In the rows, zero is written as 128.
Each row of numbers belongs to one of the elements below and depends on some of the facts about them. Some rows are named. Which element is each other row?

Known rows:
[159  96  85 159 108 104 165 104 171 124 105 141  87 131 137 131  84 152
 125  89 117 128 122 145  71 169] : budre
[152 134 115 120  99  68 100  98  92 196 108 138 162 125  71  64 119 142
 116 136  93 173 107 155  94  96] : tretres
[102 155 168 110 136  68 140 124 154 106  89 123 150 101 170 120 145 132
 146 141 134 120 102 101 115 128] : skozudre
[ 81 154 184  95 140  37 132 122 170 101  84 128 161  89 190 117 147 126
 140 147 142 122  85  95 109 130] : tabrir
[ 65 112 112 151 102 126 122 123  63 114 150  67 113 137 159 124 197 173
 145 152 185 107 130 123 164 134] : grepla
[ 74 121 113 166 130 118 131  98  99 103 153  53  87 146 151 144 152 181
 124  97 173 144 156 108 180 149] : stisto
[164 118 123 119  71  75  96  82  92 192 115 140 168 132  79  89 103 132
  96 123 115 162 123 160  96 118] : faleklal
[163 108 144  79 159 194 118 138 140  84 145 149 137 112  89 182 139 100
  72 156  85 104 128 112 176 152] : kufe
[147 115  98 152 105  75  86  91  99 197 152 168 177 150  87  99  63 129
  86  77 119 173 128 124  99 130] : tugro
[154  99 177  94 135 150 119 182  99 112 137 151 146  72  67 161 145 139
 121 170  62 133 129 106 164 149] : drerol
[145 109  98 135 107  66  89  72 104 188 150 155 163 138  81 102  68 133
  88  89 107 166 130 134  95 124] : pivok
[143  98  69 121 123 143 154 132 159 148  92 144 100 142 123  66 139 127
 141 149 112  98  95 165  67 130] : zusuk
[143 192 171 120 114 127 163 135 138 131 121 101 121 123 144 148 117 107
 181 123 137 127 170 130 114  84] : saplelel
[143 110 137 129 178 206  88 176 139 104 147 193 149 140 101 169 116  96
  83 118  98 113 119  71 191 161] : pubazak
[121 160 174 111 136 125 135 168 118 159 169 113 131 102 119 123 110 104
 204 148 127 147 164 158 103  58] : drikeflik
[150 135  72 115 124 102  97  45 136 174 131 148 158 172  89  95 100 112
  69  97 110 132 120 133 105 111] : dotres
[ 68 123 108 185 129 127 128 121  96 116 157  67 103 161 158 134 140 174
 122  78 185 150 156  84 189 160] : diril

How the elements are related:
τ(flapul, pader); τ(tugro, flamak); τ(fubrivi, vesi)
τ(pliplok, stumer); τ(klaklodron, ridrin); τ(skeklok, luflan)
τ(soko, pluplan); τ(zuru, kufe); τ(braplan, sodes)
τ(nukles, riklal); τ(lusiko, tufla); τ(gatim, flafli)
τ(gregrak, devem); τ(vitu, flapam); τ(ridrin, tado)
τ(stumer, branen); τ(dratreran, femus); τ(pivok, plubra)
τ(tado, grepla); τ(fluplo, guplim); τ(zegro, vefo)
τ(rebri, pubazak); τ(kloflum, vavo); τ(flures, maskazes)
τ(getro, tozu); τ(gostur, brobil); τ(stutar, gekol)
τ(regel, stupaflir); τ(graflek, reflek); τ(gebopok, luflis)
τ(graske, floklegi); τ(vovu, graflek); τ(seno, plinin)
τ(vavo, truskiflir); τ(zuler, fomum); τ(stisto, klibus)
τ(gekol, leze); τ(draze, zigre); τ(tapli, dazik)
τ(gruli, seno); τ(vesi, stiskobrun); τ(klibus, flefom)
τ(pader, faleklal); τ(faleklal, grugem); τ(mitrek, saplelel)
τ(bilamer, ligro); τ(dazik, drona); τ(luflan, romin)
τ(stedreke, bilamer); τ(saku, regel); τ(lipo, garir)
τ(ragim, stedreke); τ(rugres, zase); τ(pobrin, vutul)
τ(grare, tapli); τ(vutul, vovu); τ(plinin, rebri)
τ(nifes, pobrin); τ(fure, keflal); τ(bredrer, kirekur)
τ(rofe, nudral); τ(skuvedo, getro); τ(plubra, tugro)
τ(zase, flures); τ(pluplan, lizo); τ(setro, sikem)
τ(rufi, nubrum); τ(tabrir, setro); τ(flamak, gregrak)
τ(luflis, zilos); τ(vefo, skozudre); τ(leze, flibon)
τ(sodes, grare); τ(plapas, pledre); τ(totrazo, briplak)
τ(diskun, zusuk); τ(neflum, tretres); τ(zigre, ragim)
τ(flibon, nifes); τ(balu, dagevis); τ(skiduk, gruli)
τ(stupaflir, bukek); τ(branen, nukles); τ(grepla, flarus)
τ(mastem, dostofir); τ(pabrer, saku); τ(paflur, tabok)
τ(briplak, kloflum); τ(zemusko, mitrek); τ(romin, budre)
τ(pledre, gatim); τ(stebrul, fluplo); τ(kufe, zuler)
τ(dagevis, grala); τ(tufla, zuru); τ(flapam, skuvedo)
τ(bukek, rufi); τ(duga, plapas); τ(keflal, tutuk)
τ(trokis, drikeflik); τ(diril, pliplok); τ(zilos, fubrivi)
τ(fomum, skiduk); τ(klidi, fliva); τ(gerel, tredum)
τ(flefom, diril); τ(drerol, lusiko); τ(dostor, braplan)
τ(tutuk, gostur); τ(riklal, stebrul); τ(grugem, lipo)
τ(drikeflik, plidrin); τ(pubazak, fure); τ(ligro, paflur)
τ(mafla, zemusko); τ(plidrin, graske); τ(lizo, skeklok)
τ(saplelel, draze); τ(zusuk, soko); τ(dotres, pivok)
τ(tredum, stisto); τ(garir, dotres); τ(maskazes, balu)
τ(breplom, bemorun); τ(navo, vitu); τ(tozu, totrazo)
τ(nudral, drerol); τ(femus, klidi); τ(stiskobrun, gerel)
τ(bemorun, bredrer); τ(tretres, flapul); τ(dostofir, tabrir)
α(fliva, tozu); α(flapul, getro); α(tugro, getro)
α(fubrivi, grepla); α(pliplok, grepla); α(klaklodron, brikatal)
α(skeklok, skuvedo); α(soko, skuvedo); α(zuru, flibon)
α(braplan, paflur); α(nukles, grepla); α(lusiko, flibon)
α(flafli, vutul); α(gatim, vutul); α(gregrak, getro)
α(vitu, rerum); α(ridrin, brikatal); α(stumer, grepla)
α(dratreran, tozu); α(pivok, getro); α(tado, brikatal)
α(fluplo, grepla); α(zegro, skisir); α(rebri, flibon)
α(kloflum, rerum); α(flures, kloflum); α(getro, rerum)
α(gostur, flibon); α(drona, paflur); α(stutar, gupem)
α(regel, klaklodron); α(graflek, gupem); α(gebopok, grepla)
α(graske, ligro); α(vovu, gupem); α(seno, flibon)
α(vavo, rerum); α(zuler, flibon); α(skozudre, skisir)
α(stisto, grepla); α(gekol, gupem); α(draze, nebruk)
α(tapli, paflur); α(gruli, flibon); α(vesi, grepla)
α(klibus, grepla); α(pader, getro); α(faleklal, getro)
α(mitrek, nebruk); α(bilamer, nebruk); α(dazik, paflur)
α(luflan, skuvedo); α(stedreke, nebruk); α(saku, klaklodron)
α(lipo, getro); α(sikem, vefo); α(ragim, nebruk)
α(rugres, kloflum); α(pobrin, gupem); α(grare, paflur)
α(vutul, gupem); α(nubrum, klaklodron); α(plinin, flibon)
α(nifes, gupem); α(truskiflir, rerum); α(fure, flibon)
α(bredrer, vavo); α(guplim, grepla); α(rofe, flibon)
α(skuvedo, rerum); α(plubra, getro); α(flarus, brikatal)
α(zase, kloflum); α(pluplan, skuvedo); α(setro, vefo)
α(rufi, klaklodron); α(tabrir, vefo); α(flamak, getro)
α(luflis, grepla); α(vefo, skisir); α(leze, gupem)
α(sodes, paflur); α(plapas, vutul); α(reflek, gupem)
α(kirekur, vavo); α(totrazo, rerum); α(diskun, skuvedo)
α(neflum, getro); α(zigre, nebruk); α(flibon, gupem)
α(balu, kloflum); α(skiduk, flibon); α(stupaflir, klaklodron)
α(branen, grepla); α(grepla, brikatal); α(brobil, flibon)
α(mastem, vefo); α(tabok, nebruk); α(pabrer, klaklodron)
α(paflur, nebruk); α(briplak, rerum); α(zemusko, nebruk)
α(romin, skuvedo); α(pledre, vutul); α(stebrul, grepla)
α(kufe, flibon); α(dagevis, kloflum); α(tufla, flibon)
α(flapam, rerum); α(bukek, klaklodron); α(duga, vutul)
α(keflal, flibon); α(trokis, ligro); α(diril, grepla)
α(zilos, grepla); α(fomum, flibon); α(klidi, tozu)
α(gerel, grepla); α(flefom, grepla); α(drerol, flibon)
α(dostor, paflur); α(tutuk, flibon); α(riklal, grepla)
α(grugem, getro); α(drikeflik, ligro); α(pubazak, flibon)
α(ligro, nebruk); α(budre, skuvedo); α(mafla, nebruk)
α(plidrin, ligro); α(lizo, skuvedo); α(saplelel, nebruk)
α(zusuk, skuvedo); α(dotres, getro); α(grala, kloflum)
α(tredum, grepla); α(garir, getro); α(maskazes, kloflum)
α(breplom, vavo); α(navo, rerum); α(tozu, rerum)
α(nudral, flibon); α(devem, getro); α(floklegi, ligro)
α(femus, tozu); α(stiskobrun, grepla); α(bemorun, vavo)
α(tretres, getro); α(dostofir, vefo); Θ(fliva, a)
Θ(flapul, c); Θ(tugro, c); Θ(fubrivi, c)
Θ(pliplok, a); Θ(skeklok, c); Θ(soko, a)
Θ(zuru, a); Θ(braplan, a); Θ(nukles, a)
Θ(lusiko, a); Θ(flafli, b); Θ(gatim, b)
Θ(gregrak, b); Θ(vitu, a); Θ(ridrin, b)
Θ(stumer, b); Θ(dratreran, c); Θ(pivok, c)
Θ(tado, b); Θ(fluplo, b); Θ(zegro, b)
Θ(rebri, a); Θ(flures, b); Θ(gostur, a)
Θ(drona, a); Θ(stutar, a); Θ(regel, c)
Θ(graflek, a); Θ(gebopok, c); Θ(graske, b)
Θ(vovu, b); Θ(seno, b); Θ(zuler, a)
Θ(skozudre, b); Θ(stisto, b); Θ(gekol, b)
Θ(draze, b); Θ(tapli, a); Θ(gruli, a)
Θ(vesi, b); Θ(klibus, b); Θ(pader, c)
Θ(faleklal, c); Θ(mitrek, b); Θ(bilamer, b)
Θ(dazik, a); Θ(luflan, b); Θ(stedreke, c)
Θ(saku, a); Θ(lipo, c); Θ(sikem, b)
Θ(ragim, c); Θ(rugres, b); Θ(pobrin, b)
Θ(grare, a); Θ(nubrum, a); Θ(plinin, a)
Θ(nifes, a); Θ(truskiflir, a); Θ(fure, b)
Θ(bredrer, a); Θ(guplim, b); Θ(rofe, a)
Θ(plubra, b); Θ(flarus, b); Θ(zase, b)
Θ(pluplan, a); Θ(setro, b); Θ(rufi, a)
Θ(tabrir, b); Θ(flamak, c); Θ(luflis, c)
Θ(leze, a); Θ(sodes, a); Θ(plapas, a)
Θ(reflek, b); Θ(kirekur, a); Θ(totrazo, a)
Θ(diskun, b); Θ(neflum, c); Θ(zigre, b)
Θ(balu, b); Θ(skiduk, c); Θ(stupaflir, c)
Θ(branen, b); Θ(brobil, a); Θ(mastem, a)
Θ(tabok, b); Θ(pabrer, c); Θ(briplak, b)
Θ(zemusko, b); Θ(romin, a); Θ(pledre, b)
Θ(stebrul, b); Θ(kufe, a); Θ(dagevis, b)
Θ(tufla, b); Θ(flapam, a); Θ(bukek, b)
Θ(duga, a); Θ(keflal, a); Θ(trokis, c)
Θ(diril, b); Θ(zilos, b); Θ(fomum, a)
Θ(klidi, b); Θ(gerel, b); Θ(flefom, b)
Θ(drerol, c); Θ(dostor, b); Θ(tutuk, a)
Θ(riklal, b); Θ(grugem, a); Θ(drikeflik, c)
Θ(pubazak, a); Θ(budre, b); Θ(mafla, b)
Θ(plidrin, c); Θ(lizo, b); Θ(saplelel, b)
Θ(zusuk, a); Θ(dotres, a); Θ(grala, a)
Θ(tredum, a); Θ(garir, c); Θ(maskazes, b)
Θ(breplom, b); Θ(navo, a); Θ(nudral, c)
Θ(devem, c); Θ(floklegi, c); Θ(femus, c)
Θ(stiskobrun, a); Θ(bemorun, c); Θ(tretres, c)
Θ(dostofir, b)

Which element is each row?
No name comes twice in this set of rows, the named rows included.
[167 101 100 154  97 113 164 106 164 122  89 135  89 130 146 129  91 145
 126 103 125 128 117 168  71 161] => luflan
[ 62 139 162  88 161  37 120 134 152  95 116 157 175  73 207 112 150 109
 141 181 153 115  58 108  93 113] => vefo
[ 89 128 144 111 143  70 120 129 146 105 136 158 165  99 191 138 131 112
 135 150 157 113  88 115 102 129] => skisir
[169 107 108 150  77 117 172 121 154 128  70 137  98 132 141 120 114 144
 132 112 127 122 117 161  75 157] => lizo
[151 132 151 120 141 132 138 127 149  77 127 132 119 102 121 186 114 135
 101 118 101 137 137 104 157 156] => vovu
[132 179 150 135 138 123 155 115 155 117 156 108 116 126 148 173  81 106
 165  88 138 137 179 129 118  93] => bilamer
[124 166 132 131 146 135 147 134 140 128 200 142 127 122 160 174  73  82
 184 106 154 117 173 125  92  78] => ligro
[125 170 144 126 136 132 141 137 130 128 167 140 131 117 158 155 105  92
 188 133 152 115 157 145  96  73] => nebruk
[148  93  73 116 112 146 146 122 153 152  92 147 111 146 124  76 141 126
 144 146 115  82 104 157  63 136] => soko
[ 89 149 133 145 130 109 147 132 111 109 104  74 106 121 143 110 171 170
 147 141 145 144 121 123 159 123] => ridrin
[150  90  73 117 116 142 134  94 161 142 118 143 114 151 130 110 112 109
 107 128 133  97 108 166  78 142] => grala
[153  91  78 117 100 154 150 120 153 151  97 145 114 144 130  84 132 119
 136 140 127  79 108 158  66 141] => pluplan
[145 148 158 115 145 131 155 160 134  93  92 128 127  94 112 142 150 141
 127 151  82 140 118 105 156 135] => gekol
[134 147 179 105 106 129 135 149 113 158 173 111 134 108 132 147  97  89
 183 134 150 138 176 163 102  79] => floklegi
[ 79  94 155 123 109 103 112 140  79 145 154  84 130 112 137 113 162 154
 150 148 163 130 138 135 143 139] => stupaflir

The same elements again, as new rows of numbers:
Known rows:
[145  80 147 147  99 116 133  98 126 122  93 132 110 120 154 108  27 153
 126 188 139 129 175 135 127 129 111 124 152 141 108 119 145 113 115 151] : drikeflik
[135 164 169  99 129 129 101 140 129 130 110 148 122 112 102 149 166 137
 134 126 122 112 141  83 129  61 131 132 153  96 143 138 110 133 118 114] : lizo
[149 180 181  90 144 130 106 137 123 141 124 135 122 107 105 151 187 144
 132 122 122 110 119  82 132  79 115 145 141  86 142 147 112 132 120 107] : luflan
[105  90 157 157  86 108 154 111 127 123  88 127 104 128 139 124  22 140
 134 171 103 111 205 141 119  68 170 126 148 141 121 118 125 103 105 144] : dostor
[168 158 132 109 145 129 131 146 121 138 159 123 125 118  95 136 201 146
 119 149 128 131  97 141 132 151  84 171 136  90 133 144 140 138 145  96] : truskiflir
[168 171 152 121 130 115  87 181 136 148 143 143 120 126 146 126 197 138
 119 116 161 129 109  94 132 132 131 174 139 129 147 150 111 135 127  95] : kloflum
[166 159 145 104 148 117 110 165 121 141 149 141 124 115  80 140 199 143
 128 154 135 137 110 139 132 120  87 159 144  80 139 135 138 143 141 100] : romin
[130 118  54 125  88 153 100  80 144  84 108 164 129 117 133 134 126 133
 124 144 145 108 197  80 119 133 111 104 195 151 127 138 121 136 136 131] : tretres
[172 110 169 135 138 113 181 145 110 157 153  87 110 120 127 114 107 166
 117 190 126 140 124 178 132 163  79 188 118 105 117 133 159 112 132 112] : drona
[120 118 163 141 110 124 153 111 124 136 109 113 112 125 139 130  71 141
 128 149 108 114 158 128 125  95 145 140 131 130 120 129 125 109 110 131] : draze
[137 164 151 105 136 142 125 124 128 134 126 125 124 112 118 148 167 141
 127 125 116 109 126  91 128 104 121 145 137 107 139 146 113 128 123 106] : briplak
[118 152 148  92 156 134 161 111 114 166 149 104 134 119 151 133 171 158
  97 111 153 110  51 164 142 129 113 105  51 131 156 138 135 119 147 119] : guplim
[119 117 113 151 148 118 145 145 128 125 137 119 138 141 111 121 128  97
 144 111  98 153 135 156 122 158 138 134 137 119 117 118 141 136 130 157] : nifes
[ 81 122 118 119 120 124 141  98 124 139 116 135 129 132 139 134 118 143
 110 117 151 106 111 177 133  81 162  63  80 157 156 118 121 121 141 138] : gerel
[ 95 102  90 168 125 109 129 146 134 110 113 135 134 147 106 120  98  88
 152 122  94 153 174 167 113 134 173 106 151 130 122 105 133 135 123 171] : stutar
[142 132 126 141 106 124  90 176 143 145 134 162 132 139 142 129 159 131
 121 124 151 121 114 126 134 130 141 155 160 152 146 150  95 128 119 110] : rerum
[150 140  70 104 108 160 109  79 138 101 132 140 130 111 139 134 157 143
 120 132 148 112 159  77 125 160  79 129 178 137 130 153 129 136 143 116] : garir

Name these rows:
No name comes twice in this set of rows, the named rows included.
[156 140 196 116 146 135 172 111 115 158 133  79 115 115 145 131 116 157
 121 144 122 116 105 111 133 133 100 174 103 102 123 146 134 109 119 115] => tabok
[159  86 161 134 117 118 140 102 122 132 103 123 112 119 155 109  50 159
 124 181 141 131 148 130 132 146  97 140 146 127 112 126 149 111 119 145] => plidrin
[128 127 127 128 130 106 120 154 130 163 152 138 130 137 172 111 164 153
  97 108 188 127  66 171 138 144 147 116  73 175 160 133 121 124 146 118] => grepla
[152 175 111  88 133 164 150  94 133 123 155 106 127 107 136 150 204 145
 115 117 128  96 127  70 126 149  88 166 143 113 139 175 122 123 140  90] => gregrak
[182 158  99  86 138 169 122  80 131 121 152 117 133 101 145 136 196 157
 110 136 150 117 108  67 134 198  38 160 159 117 129 168 139 135 145 103] => devem
[136  84 132 165 102 101 163 135 120 132 124 120 105 129 119 112  59 147
 128 202 117 136 172 193 123 119 132 148 146 126 118 114 147 113 125 132] => sodes
[120 121 103 117 148 116 155 127 115 153 156 125 129 132 121 122 166 157
 104 147 164 133  66 228 138 141 111 100  68 135 151 112 148 133 163 123] => nukles
[136 163 176 107 181 143 154 129 122 150 145  78 141 126 148 134 157 117
 137  79  99 132  85  82 130 169 111 156 101  99 122 152 129 125 118 137] => reflek
[145 139 131 129 175 122 149 145 119 145 153  98 139 134 116 121 162 107
 135 109 107 157  93 149 127 186 107 161 118  98 121 133 152 137 133 141] => graflek
[128 130 109 139 109 106  91 159 132 113 117 181 121 124  74 138 151 121
 141 165 130 133 175 152 120  65 146 117 177 110 140 112 125 144 131 125] => zusuk

